Each row was made from one small tree. Brackets hold a mark, then the marks that hang from it, in the order of their numbers. Every link used is in the known rows. Write each row's tree.
Known rows
[K_739 K_118 [K_262 K_850]]: [ 101  220  258  186 -134  -21 -178   60  -89 -208   51   50   41  194
   77 -251 -211  139 -109 -234  -50 -130    8 -173   27  -87   99   61
   -4 -150 -127  -28  -43  -98  176  -20   -9  -21  134  -23  197  -68
 -136   37   49 -301  -74 -187 -163  172  174  -17   -2   10  106  -55
  244  -55 -185  -35 -229  233  -34]
[K_577 [K_155 K_118 [K_450 [K_841 [K_563 K_140]]]] K_315]: [ 277  311 -145  282  113 -147   67 -272 -250 -272   37   20   25   91
    1  -77 -243  139 -170 -175  -15  155 -241 -138   14 -171  -10  131
 -211   20 -385 -148   87 -139  484  -60   -9   66  190 -193   90  186
 -113  496  101 -164  159  -37   23   42   71  -86  173  -83  259  135
  113  -98 -333 -102  104    0   25]
[K_107 [K_155 K_118 K_577]]: [ 199  405  -26  255    1  -42   51  -96   67 -145   49   85 -179  236
  134  -85   -2  168 -121 -243   68   27 -290   10   -5  -55   61   44
   -1 -294  -59  141   79  -33  305 -118   10  -63  147  -72  114  -41
 -193  230  118   82   25    5   10  138   79 -227  193  -69  209   -1
  277  -49  -54    2  103   21  274]
[K_450 [K_315 [K_233 K_577]] K_563]: [  59  201  -30  249   93 -244   -2   47  271 -115   17   38 -323  241
  -22   -7 -159 -123   24  -98   71   73  -96 -139 -226  135   98  102
   67  -82 -270  164   57    0   65  168  186  -76  330    9  142  -32
  -81 -182  170  -30   99 -162  -71  -12  200   -7  -66   85   13  225
   34   51  -24  163 -151  100   61]
[K_841 [K_140 [K_118 K_315]] K_176 K_850]: [  69   48   67   82   85  -92 -168   44 -116  -92  -34   91  182   60
   91  100 -272   18    7  234 -134   28   63 -158   89    9   75   26
   24 -208 -254   21  -41 -207   97  -54  180  -17  -88  -53  -86  149
  -33  202  183 -369  106 -129  -72  127   90   52 -188    2  132   25
  257  -88 -217 -123  -94  181  -75]
[K_262 [K_739 [K_849 K_577]] [K_850 K_118]]: [  69  352  -13  175  115  -23   79 -182 -104   18  138   -5 -168  406
  316   48 -201  102  -71 -156   87 -139  -17 -161 -202  -59  186  -69
   56 -227 -290  -78  234 -115  151   45  -34  104   87  105  379 -129
 -197  148 -157  -93 -159 -140 -165   61  141  -55  339   76  -14   22
  240  -18 -292 -141 -215  143  152]
[K_450 K_315 [K_841 [K_140 K_118] K_176 K_563]]: [ 147  -46  -18  146  120  -89   -5   -4  -21 -119   29  227   26   -2
  173  -39 -335   -2   19  184   60   -2   73 -272   12  109   31  107
  -41 -135 -250  -76    8 -263  253   67   35  -43  179  -16  -44  161
  -22  254  320 -120   58 -109 -212   35  247  177 -124  -71  116   30
  210 -267 -289  -93  -47  280 -204]
[K_315 [K_233 [K_450 K_155 K_563] K_577]]: [  51  157  -12  368  124 -134  -15   55  169  -38   -5  -91 -351  144
  153   39 -283    1    6 -108  136  -12 -137  -81 -231  130   60  116
   56  -66 -233  134   82   13  241  323  190  -92  315  -21  195   29
 -227 -141  110 -118   38 -275   48   41  244   63 -233   53   17  242
 -153  136  -65  115   39  -30   23]
[K_739 K_118 [K_233 K_577] K_262 K_849]: [ 135  179  362  180  -32  -93 -249   38 -161  -68  162   57  -20  176
   46 -188 -224 -123   -5  -79  -85 -102  100 -185 -100 -149  205   34
   -9 -118 -293   11   73  -25  128  242   97  128  260  -70  131   39
 -153 -258   92 -317 -186 -300 -128  140  300  -36 -164   88  -23  101
   26  129 -105  -27 -440    4 -173]
[K_841 K_140 [K_850 K_107 K_118]]: [ 159  180  103   -9  155 -103  -32   50 -251 -174  -31  129  -60  304
  104  -24 -401   45 -221  213  -11  114  122 -109   10   54   42  -46
  -42 -131 -252   32   65  -36   60  -15  253  133   15  119   80   21
  -77   40   71 -323  -77  -56 -292   59   -8  273 -262 -192  -28  -27
  159 -147  -75  -16  -29  128   61]
[K_850 K_107 [K_118 [K_315 K_233]]]: [  36  372   45   32  185 -118   59  -18   16 -202  107  129 -191  404
   44    1 -305  206 -277  147 -198  125 -105 -237  -27  119  164   -2
   82 -208 -152  115   84  -11  -67 -128  232   56  -37  105  279   14
 -112  -25 -125 -192   89   11 -219  136   -4  191   61 -193 -130   40
  119  144  104  -16    3  190  120]
[K_315 K_140 K_233 [K_450 [K_577 [K_262 [K_739 K_118]]]]]: [  69  150 -186  297  -32   60 -154   -4   53 -203  198  135 -234  209
  172 -313 -356  -98   61    7 -135   66  105 -244  -65   67  -16   97
   16 -198  -81   79  130 -110  139 -136  269 -178  177  109  274   -1
 -244 -150  125  -16   49 -157  -31  -11  -85   31  156   51   66  207
  143  277   23   73   43   49   32]
[K_140 [K_118 [K_315 K_233]]]: [ -52  256   16  132   95  -67  -93   42   43 -101  185   67  -42  190
  104    3 -127    7  -61   88 -136   60  -86 -282   39   61  142   28
  162 -127  -95   93  -15  -69   -2 -143  195 -111  -36    9  140   43
  -53   81 -129 -116  207  -95 -127  191   41   82  111   27   75   47
  150  242  -14  -42   -8  199   32]
[K_563 [K_140 [K_118 [K_315 [K_233 K_577]]]]]: [  17  242  -45  220  122 -158 -124   65  -71 -115  127 -102  -13  133
   23  165 -188 -155  -31   25  -28  113  -49 -164  -63   52  150   35
  211 -152 -318   26    8  -91   42    2  222  -60  119   60  124  112
  -36  139 -122 -126   35 -165 -115  195   71   36  157    8  119  209
   37  117   53  -81  -80    5   67]
[K_262 [K_739 [K_233 [K_577 K_315]]] [K_850 [K_107 K_155]]]: [ 223  427    7  375  295 -134  136 -158   52 -141    3   36 -225  358
  166  -11 -263  -75 -142 -221  172   97 -218  -83 -253 -206  227  199
  -53 -581 -417   36  150 -112  162  102   50   99  101  217  334   19
 -187 -175  164 -288  -86  -48 -235   14  199  -33  151  129    5   72
   67  112 -214 -152 -397  181   85]
[K_841 K_176 [K_850 [K_107 [K_155 K_577]] [K_118 K_315]]]: [ 191  357   49  156   93  -55   97 -129  106 -240  -26  108 -140  376
   65  159 -287  377 -279   37 -141   54 -170  -76   58   59  231  137
   48 -452 -311   92  155  -55   97 -108  141  139  -58   41  164   33
 -215  181  265 -277    9   44 -142  126  114  -66 -121 -354  -59   -2
  318 -217  -75 -175  -17   95  194]
[K_850 [K_107 K_155] K_118]: [ 134  264  121   55  133   34  122 -105  -40 -217   59  101 -135  308
  179  -67 -191  240 -307  -10  -23   46 -140  -98   56   37  132   76
   42 -261  -86    9   73  -27  155 -143  111  140   -4  201  251   36
 -167   40   77  -39  -77   32 -210  181   57  125  -82 -239  -61  -55
  140  -88   31  -92  -70  122  119]
[K_315 [K_233 [K_577 K_262]]]: [  75  214    5  162   86 -139  -61  142  150 -183  100    9 -190  252
   57   74 -130 -112    7   29    6  134  -60    3  -85   62   69   31
   24 -221 -234  204  117   57   44   25  181  -55  229    9   83  -47
 -161 -184  177 -184  146  -65  -53  152  -51  -45    8   10   -8  328
   22  187   35   36  -60  -89  152]
[K_118 [K_315 K_140 [K_233 K_850] [K_450 K_563]]]: [  85   69   -3  253 -103 -127  -95  104  104 -183   25  -48  -42  157
  -28 -142 -330  -99  -57   14 -150   83   -7 -128    8  134   -9   34
  182 -196 -126  232  -13  -24    6   54  187 -234  155   11  116    0
 -181 -166   14  -91  224 -121  -73  -21    6  134   -8  178  107  221
   33  216  -27  328   24   38  -30]
[K_118 [K_315 K_140 [K_233 [K_577 K_155 K_262] K_850]]]: [ 197  219   34  192  -13 -205 -200   83  -31 -228 -132 -148  -59  228
  -70   65 -194 -110  -61   -5 -115  203  -18  -39  101   14   37   73
   73 -336 -266  174   99  -27   39   39  141   -7  218   -4   57  -26
 -175 -301  284 -242  153  -42 -122  116 -166 -234   22  181   54  422
  -84  302   51   11 -117 -168    5]
[K_155 [K_315 K_140 [K_450 K_563]] K_577]: [ 130   53 -175  300  -81 -103    3   54  192 -153  -26   13 -256  179
   44 -206 -310   18  -42 -164   67  109 -277 -118 -124   88  -41   -9
   10    2 -293  141   61 -150  143  -89  144 -284  183  -55  115    7
 -120   26  -64  143  198  -21  114  -33   74   55  101   59   90  155
  153  -85 -143  315   98  -24  123]
[K_233 K_450 K_577 [K_850 K_118]]: [  62  210   83  267   14 -127    7   30 -101   62 -181 -193 -113  200
  318   54 -312  181 -190    0  230    5   12   99 -257  103  119   37
  181 -198 -283   30  169   11   61  142   45  102  139  -62  136   49
 -284   -9  -71 -164  -79  -88 -130  178  327   24 -252  -49  -78  218
 -180    8   27   64  -52   12  129]
[K_118 [K_315 K_140 [K_233 K_739]]]: [ 156  163 -164   58  122 -173   -2   59   13 -109  180   88  -80  173
   15 -181 -234 -287  -40   13 -179  102  -18 -167  -85  141  -20   36
  -10 -165  -68  212  -32 -153  -87  -51  189  -32  140  112  144   12
  -42 -227 -152 -165   96   75   48  -47   35   37  310  114   56  186
  -53  430   13  102  -86   34   18]
[K_450 K_315 [K_563 K_140]]: [  79  133    8  172   67 -177  -28  -96   55 -186   31   63  -85   73
  -82  -48  -44 -151  -91 -174  -22   54  -54  -49 -111  -31   37   67
    4  136 -235  -49 -173  -85  135  123  121  -42  228   42  110   -6
  -14  156   63   40  -43 -217  -26  -57  121   42  -52  -47   58  147
  187 -174 -105  144 -186  104   45]
[K_155 K_118 [K_450 K_315] K_577]: [ 121  419 -106  357 -110 -150   40 -106   35 -175  -34  144 -307  276
  129  -73  -72  217  -94 -266   56   57 -336  -33 -174  -90   60   -8
  -90 -171 -161  124   49  -96  243 -111  -12  -29  164 -221  167  -29
 -113  357  -29   56  197  -23   97   99  249 -332  176  -74   80   55
  302  -19    0   70   91  177  259]
[K_118 [K_315 K_233 K_450]]: [  -5  154  -73  145  -20  -29  -40   78  146 -222  172   97  -66  208
   73  -70 -165  -18 -106  124 -245   83 -129 -121  -30  115  113  -22
  120 -294 -158  263    8  -16   21  -62  231 -179  -47  -41  110   82
 -163    4 -102 -110  349   -4   13   66   51   15  139   62   -4   98
   86  215   12   80   13  140   82]
[K_563 [K_140 [K_118 [K_315 [K_450 K_577 [K_841 K_176]]]]]]: [ -29   92  -97  288 -107  190 -130  -29    9 -138   96   59   15  -19
  160  -22 -314  114  -75   51  -84   17  -66 -323   76  120  133   70
  175 -142 -308 -112    7  -79  141   -5  135 -170   55  -76  114  187
 -254  330   -1   11   51 -234  -47   46  173   96   24 -219    7  294
  174 -271  -99  -75   42  146  -12]
[K_155 [K_450 K_563 K_841]]: [ 168  145    1  273  -72    8   -2  -47  114 -156   78  137 -157   96
   84 -169 -158   34  -44 -147   27  -54 -126 -213  -18   13  -16  -39
  -95    8 -190   12   -2   53  148   11   30  -72  237 -135  226  -60
 -194  171  -78   67   90  -43   77  -23  167   64   10  -48  -46  147
  201  -16 -227  205    3  156   68]
[K_849 [K_577 [K_262 K_850] K_315 K_841]]: [  43  357  -14  181  144  -86   -3 -134  116 -237  -42  -57 -154  323
  107   79 -168  112 -108 -207   34   25 -271  -46  -46 -193   95   59
  -93 -208 -459  -33  143  -32  198  -44  -61 -152  167 -199  162  -74
 -209 -131  239 -288  131 -142 -165   18  -84 -113  162   10  -26  241
  282 -144 -239  -85 -132   85  115]
[K_315 [K_140 K_118] [K_233 K_739 K_850] K_450]: [  79   65 -116  243  -95   24  -74  201 -202  -60  260 -112  -23  138
  260 -155 -350 -157  -18   49   66   50  108  -88  -14  225  -24   77
  207 -228  -69  200   87  -41   21  -78  171 -167  127  181   92   44
 -114 -130 -151 -148   64 -110 -129  141   85  226   24  172  216  239
 -189  351   34  161   67    2  -62]
[K_233 [K_739 [K_118 K_315]]]: [ 167  236  -34    9   62 -109  -70  -92  -68 -101  120   94   25  122
   91 -258 -155   67 -131 -143 -159  -70  -29 -138 -161   74   40   70
  -77 -180 -138  -56  -42 -154   -4 -128   81   76    6  -15  172   35
 -131   31 -143 -121 -126  -48   93   28  227  -88  208   13  -15   31
  140  202   -6  -12 -219  220  -33]
[K_739 K_118 [K_233 K_450 [K_577 K_262] [K_850 K_107]]]: [ 142  277  304  354  146  -78 -135   32 -209 -107 -120 -138 -150  257
  206   26 -384  160 -230  -33  123   22  104  103 -156  -62  152   77
   13 -237 -410   -4  100   82  -11  170  121  118  187   14  193   20
 -313 -285  165 -387 -236 -252 -178  193  188   80 -388  -80 -184  272
 -139   80   86   15 -236   37  -84]
[K_118 [K_315 K_140 [K_233 [K_450 [K_155 K_577]]]]]: [  69  227 -126  333   41 -140  -46   43  137 -105  -24   46 -290  183
   91  -51 -257  -73  -84  -61  -88   69 -165 -164 -106   50   64   52
   67 -166 -126  241  -14 -150  152  148  199 -139  179  -57  200   38
 -180  -72  -39 -129  179  -85   54  -32  112 -120   75   10   48  115
  -21  225   49   51  112    1   72]
[K_563 [K_140 [K_118 [K_315 [K_450 K_155 K_577 K_841]]]]]: [ -31  187 -122  287 -179  179 -214  -38  -52 -207   97   76  -96  -22
  181 -144 -267   21  -90 -114  -32   20 -132 -465   43   54  129  108
  154 -148 -206 -212  -42  -71  265  100  146 -162  128  -71  217  122
 -283  337  -37  129   44 -424 -161  -16  225   81   49 -197  -27  216
  198 -156  -22  -86  100  182  -38]
[K_118 [K_315 K_233 [K_450 K_841]]]: [  49  202 -148  182  -73   40  -45   87  164 -239  168  167  -98  172
   51 -157 -171  -47 -116  125 -195   31  -83 -283  -12  143  137  -35
   87 -297 -209  236   59   61    8  -29  194 -208   86  -97  172   56
 -224   25 -114  -71  315  -12  -52  -42   96   48  212    5  -67  110
  119  123  -36   93   37  211   70]
[K_155 [K_450 [K_315 K_233] K_563 K_577]]: [ -26  182   20  410  -26 -113  -10  -89  283 -115   76  168 -383  291
  103  -36 -234    4   10 -150  -49   75 -138 -245 -123   84   74  118
   31  -22 -146   56   17   21  163   94  225 -102  218  -76  243  -46
 -164  -27  111   28  290 -177  -14  -81  238   23  -97  -23  -52  226
  108  156  -79  206   -2  119   89]
[K_739 K_118 [K_233 [K_450 K_315] K_577]]: [  91  236  102  351  141 -130 -120  -64  -14  -34 -104   34 -167  178
  156 -136 -243  -66  -77  -88   81  -39   43  -39 -322  -37  214  100
   11 -100 -360   27   25 -120   75  180  149   83  181  -71  161  161
 -176 -202   65 -193 -121 -194   12   52  507  -81 -198   47 -126   57
  -87   42   16  -61 -331  239 -123]
[K_118 [K_315 K_140 K_233 K_450]]: [  44   69 -124  137  -30  -49  -67  129   90 -236  105   78  -44  164
    6 -196 -266 -178  -65  118 -232  127  -67 -174   15  112   30  -25
  114 -203 -101  303  -22 -135   12  -85  236 -190   47   38  106  109
 -114 -145  -81 -106  304   40   25   32  -27   34  179  113   69  113
   38  222   41  119   11   86   15]
[K_118 [K_315 [K_450 K_577]]]: [ -54  101  -27  157 -101   52  -81    4  160 -135   28  100 -137  130
  192 -166 -241   64 -126  -10 -131   95 -183 -209  -42  102   74   13
  121 -205 -153   45  -25  -55   47    6  164 -127  -37 -115  100   56
 -280   28  -50   68  237  -85   -6   -3  133  -40   47  -56  -98  218
  129   24  -10   74  -10  157   82]
[K_262 [K_739 K_849] K_850]: [  89  236  -17  211   50  -45   14  -63  -79    5  105   48  -47  177
  181 -115  -47 -105 -100 -153   94 -111   23  -76 -220 -121   91   18
  -21 -173 -220   77   97 -121  169  104  -49  -19   71  124  217 -120
 -139  115  -85 -234  -54  -91 -117   38   45 -104  234  194  129   19
  204   78 -365  -35 -277  147  140]
[K_107 [K_155 K_118 [K_315 K_450] [K_577 K_841]]]: [ 174  385 -273  377  -64    9   43 -148   75 -251  -21   18 -242  223
  139 -119 -113  300 -181 -178   55   10 -495   22 -104  -69   86   73
  -73 -419 -326  170  272  -61  439 -241  -11 -336  101 -263  103   97
 -212  219  106   55  269   17    8  102  105 -164  275   -6  118  -23
  300  -88 -146   53  261   14  317]
[K_739 [K_118 K_315] [K_233 K_450] [K_849 [K_577 K_841]]]: [  47  284  157  249  234    4 -160 -263 -147    0   60  -22  -78  210
  162  -19 -242   41 -152   -1 -187 -217   -1 -143 -125 -170  242  -61
  -12  -63 -489  -39  115  -55  117  174   74  -24   88 -265  226  126
 -251 -219  -72 -276 -123 -230  -20  -10  250  -64   42   74 -194   18
   65   83 -179 -120 -280  130 -164]
[K_849 [K_577 K_841] [K_739 K_233]]: [ 179  257   10  125  204   14  -43  -89  103  -74  340   87 -240  314
  182   90 -118 -230   59    7 -126   29 -177  -52  -24  -61  100 -204
  -50 -272 -360  114   56   39   30   45  116 -175  139 -215  184  -80
 -148 -233  -55   25  -36  -82 -172   22   94   95  229   83 -188  213
   15   89 -292 -109 -129  124  -99]

Which tree is each row?
[ 152  436  -77  299  -87 -141    2 -109   15 -166  -12  101 -191  241
  107  -42 -141  272 -112 -215  -71   62 -384  -64  -86 -102   37  -74
  -74 -246 -159  103   45  -99  164 -164  -10  -36   47 -272  174  -21
 -171  405 -173   31  208   42  167  138  152 -310  323  -81   63   78
  352  113  -18   61  158  128  286] -> [K_155 [K_118 K_315] K_450 K_577]
[  12  166 -107  165 -134  142 -114   43  -10 -188  109   99  -10   30
  193 -206 -188   92 -123   58  -47  -22 -119 -373   74   73  125  -10
  131 -157 -197   -7   16  -40   31 -135   72 -158   12  -92  152   96
 -195  250 -189   82  171 -115  -96   98  171   57  142  -87  -36   72
  255  -33  -60  -16   33  333  -12] -> [K_140 [K_118 [K_315 [K_450 K_841]]]]
[   8  124  -14  147   93  -28  -96  153  -42  -77  179   29  -65  155
   90 -139 -212 -196   16   72    4   96   41 -259   75   88   10   17
  146   46  -13  179   -5 -132   70 -149  207 -150  127  144  105   43
   -2 -118  -55 -111   84  -50 -136  194  -70  186   27   97  221   73
   -1  171  -22   29   17   70  -33] -> [K_315 [K_140 K_118] K_233]
[ 202  107  111  149   -7  -39  -94  -28 -314  -79  171  -15  -73  215
  235   17 -328 -126  -38 -100  -13 -205    5  -79   11 -108   23  -79
 -122 -285 -417  -36  132  -44  228  289  -70  -30  323  -78  140  -98
 -106 -150    7 -333 -135 -205 -217  -87   99   -1  220  126   17  176
  128   59 -336   -9 -236  -55  -36] -> [K_233 [K_739 [K_262 K_850] [K_849 [K_577 [K_841 K_140]]]]]
[  86  112   -5  126  142  -44  -66  -70  140 -196   93   83 -195   76
  142  -85 -303  -25  -81   19   13  109  -94  -90   30   21  -77  132
  -90  -42 -238  -60  109  -43  218   69   20 -154  200 -169  -24  -71
 -233  -83  343  -87  118  -77 -228   54 -114  145  -64 -175  -57  330
  199   15 -261   20  143  -26   61] -> [K_450 [K_577 K_262 [K_841 K_563]]]
[  24  158  -64  102  161 -212   31   59  126 -110   63   83  -81  228
  -40 -173 -181 -218  -49   20  -87  196  -76 -195 -109   -2   29   91
   18  -15 -126  240   -5 -135   94  -74  229 -105  147   34   88   90
  -37 -278   72 -273  231   12  -59  -24  -62   50   27  156  196  109
  -61  149  -36  111 -136    9   12] -> [K_577 [K_315 K_140 K_233]]
[ 108  124   49  424  -36  -32  -23 -243  -69 -252   87   28  -18   61
  112   54  -68   12  -66 -256    5  -33 -153  -96   71 -148  112  185
   65  -38 -186 -202 -115 -138  351  -58   77   16  134  102  234  120
  -28  442   90  133   58 -237   -1  109  284  -28  -48 -111  128    8
  297  -57 -105  -21 -101  110   19] -> [K_107 [K_155 [K_450 K_315 [K_563 [K_140 K_118]]]]]
[  74   67 -214  243   77  -78   90   91  168 -216  193  111 -142  201
  131 -118 -325  -10  -88  131  -25  107 -134 -264 -136  215   98   70
   -2 -202 -339  165  175  -55  184  -61  185 -254  146  -82   93  109
 -162   87   15 -134  452   23 -119   -4  165  279  155   40   -1   53
   -4   52 -281  120  143   89   30] -> [K_155 [K_315 K_233 [K_450 [K_841 K_563]]]]
[  15  -14  -61  143  -82  117 -111  145 -115 -145  109  -11   -1   24
  202 -266 -268  -88  -35   40   48   65  -42 -186   93   71  -31  -11
  148   17  -65  105  -25 -183  112 -168  121 -167   43  100   58  125
  -82   31 -105   46   76  -63  -39  210   13  127  -15   43  175   85
   72  -12  -21   41   38  136  -67] -> [K_315 [K_140 K_118] K_450]
[ 169  113  -55   99  297 -290   -9  -63   58 -266  114  154  -29  170
    5   28 -346 -159  -49  239 -135  177  -34  -15  -28  -99  -60  148
 -178 -193 -352   75  145 -100  294   47  159 -188  164 -135  -76   92
  -58 -123  403 -407  308  -43 -242  -50 -193  197  -31   19  137  171
  187  181 -243   46   79  -65   -5] -> [K_577 K_262 [K_315 K_233] [K_841 K_140 K_563]]
[ 125  122  140   97 -134 -114  -57  104 -137  -74  192  -23  -42  112
  201  -99 -141  -12  -94 -100  -36  -16  -26  -31  -25   50   15   43
    6 -277  -86   40  -71   52   -3  111    1   64  206  -47   89 -129
 -133  -65  -75 -191   -7 -130 -147   67  194   41  -53   58  -10  250
  -91  271  -74  185 -185    1   17] -> [K_233 [K_739 K_262] K_850]
[ -44  138  -29  317   88   17  -14 -159  -50   74   57   49 -261  100
  381  -39 -140  -10 -111   -2   36  -30   20  -98 -194 -118   80   88
  -24   30 -227  -67  117  -14  126  195   86   37  147   -3  218  -57
 -290   36   17  -91   34 -220  -18  -43   49 -113  -29  -76 -103  297
   76  213 -180   13 -115  -41  168] -> [K_233 [K_450 [K_577 [K_262 [K_739 K_849]]]]]
[ 157  354 -111  337 -109 -123  -22  -57  133 -263    7  154 -177  261
   61   -6 -136   47  -98 -125    9  116 -167 -154  -67 -167  113  102
 -160 -151 -445   41  144  101  134  -69   95  -13  202 -292  126  -71
 -249  219  160 -288  324  -69  -17  -90   91 -213  -29 -206  -30  226
  344  -39 -196   48   17   28  237] -> [K_155 [K_450 [K_841 K_850]] [K_577 K_262 K_315]]
[  74  171  301  277   42   -2 -189  -16 -139  -93  142   96  -37  134
  179 -202 -269   17  -88   -1 -155  -94   57 -119   -5 -139  159   19
  -20  -22 -165   -2  -89  -30   82  117  144   43  113 -115  179   82
 -165 -121  -73 -270  -67 -212  -19  123  341  120 -223  -32  -87   -1
  -19  205 -100    9 -213  164 -156] -> [K_739 K_118 [K_233 K_450] K_262]
[ 131   88 -226  296   52 -139   42  134  190 -294   94   23 -217  217
  132   -1 -389  -18  -24  100   63  163 -160 -178 -169  178  105  126
  -35 -298 -479  115  293  -18  160    0  157 -194  295  -95   86   84
 -229    2  210 -152  424  -53 -112   50  132  152  143  -38  -85  288
   27   80 -183   76  131  -52   82] -> [K_155 [K_315 [K_233 [K_577 K_262]] [K_450 [K_841 K_563]]]]
[ 147  146  -17  139  -52 -178 -111   53  -98 -207  212  152 -141  193
    3 -353 -266 -184   -3 -106 -195  -22   98 -291  -71   73   51  161
  -62  -98  -48   90  -56 -168   45  -23  177   41  346   94  220   18
   23 -274   50 -227  -26 -152  -88  -36  244    2   90   61   72   46
  -13  312   74   80 -244  134 -150] -> [K_450 [K_315 K_140 [K_233 [K_739 K_118 K_262]]]]
[ 155  382 -173  235  -37  -90   -8  -32  184 -140  -59  157 -237  314
   56   26 -243  301  -68  -72   47    2 -190 -272 -206  112  213  128
 -102 -282 -371   39  262  -73  287  -33  104  -50  154 -213  159   11
 -235  240  240 -280  116 -170  -83   -7  323   11 -132 -190  -76   42
  218 -301 -283  -82  102   94  159] -> [K_450 [K_155 K_315 K_577] [K_841 K_176 [K_850 K_118]]]
[  92  214  -82  329 -101   -5  -44   76  302 -208  243   95 -366  248
   77  -61 -220   63   13 -135  -23   17 -217  -96  -71  153   30   42
   79 -218 -147  238   86   75  279  150  219 -290  187  -44  169  -77
 -236   56   77   68  167 -233   32    4   83   62  -55    9  115  177
  146   69  -61  205  217   -1  102] -> [K_315 K_233 [K_450 [K_155 K_577] K_563]]
[  47  251  478  166  -58 -117 -255  -95 -188  -69  155   -9   42  307
  103    9 -189   69  -64 -107 -294 -149   62 -271   31 -178  297  -51
   94 -300 -292 -100  -27   12   26  214   60  133  162 -203  227  -44
 -227 -184   34 -296  -79 -395 -225   56  299  -86  -38  150 -143   74
   96  157  -98    0 -476   74 -237] -> [K_739 [K_118 K_315] [K_233 K_850] K_262 [K_849 K_577]]
[ 122  173  229  173   12 -109 -154  131   26 -127  156   67 -141  169
   79  -67 -217 -212   46  -16  -39   77  -91 -115  -21  -80  131  -40
    7 -234 -226  110  -32   11   15  206  109   51  244  -94   85  -16
 -121 -247   22 -155    2 -129 -110  135  240   60  -91   60 -102  242
  -42  195  -81   51 -256   21  -41] -> [K_739 [K_233 K_577] K_262]
[  63  102  -67  308  118 -102  -32   16 -147   59 -176  -21  -75   22
  315  -50 -359  -14  -77   83  274   30  -36 -248 -183  -31   93   76
   40  -48 -442 -101  112  -97  178  127  122  -15  225 -109   90  232
 -155   64  -24 -165   21 -167 -121  -27  300   41 -142  -18   71  144
  -43 -118  -75  -23 -101  142  -42] -> [K_233 [K_450 [K_841 [K_140 K_118]]] [K_577 K_315]]
[  51  212  -29  297    6  -24   -8    5  103  -42   -2   30 -296  132
  255  -22 -118  110 -130 -154  105  -18 -215   -5 -156   20   58   24
   13 -119 -169  117  -12  -49  253  176   85  -81  125 -115  140  -16
 -238  122  -25  -36   42 -135   70   52  203 -127 -124  -72    5  106
    4  -23  -55   25   70   38  125] -> [K_233 [K_450 [K_155 K_577]]]
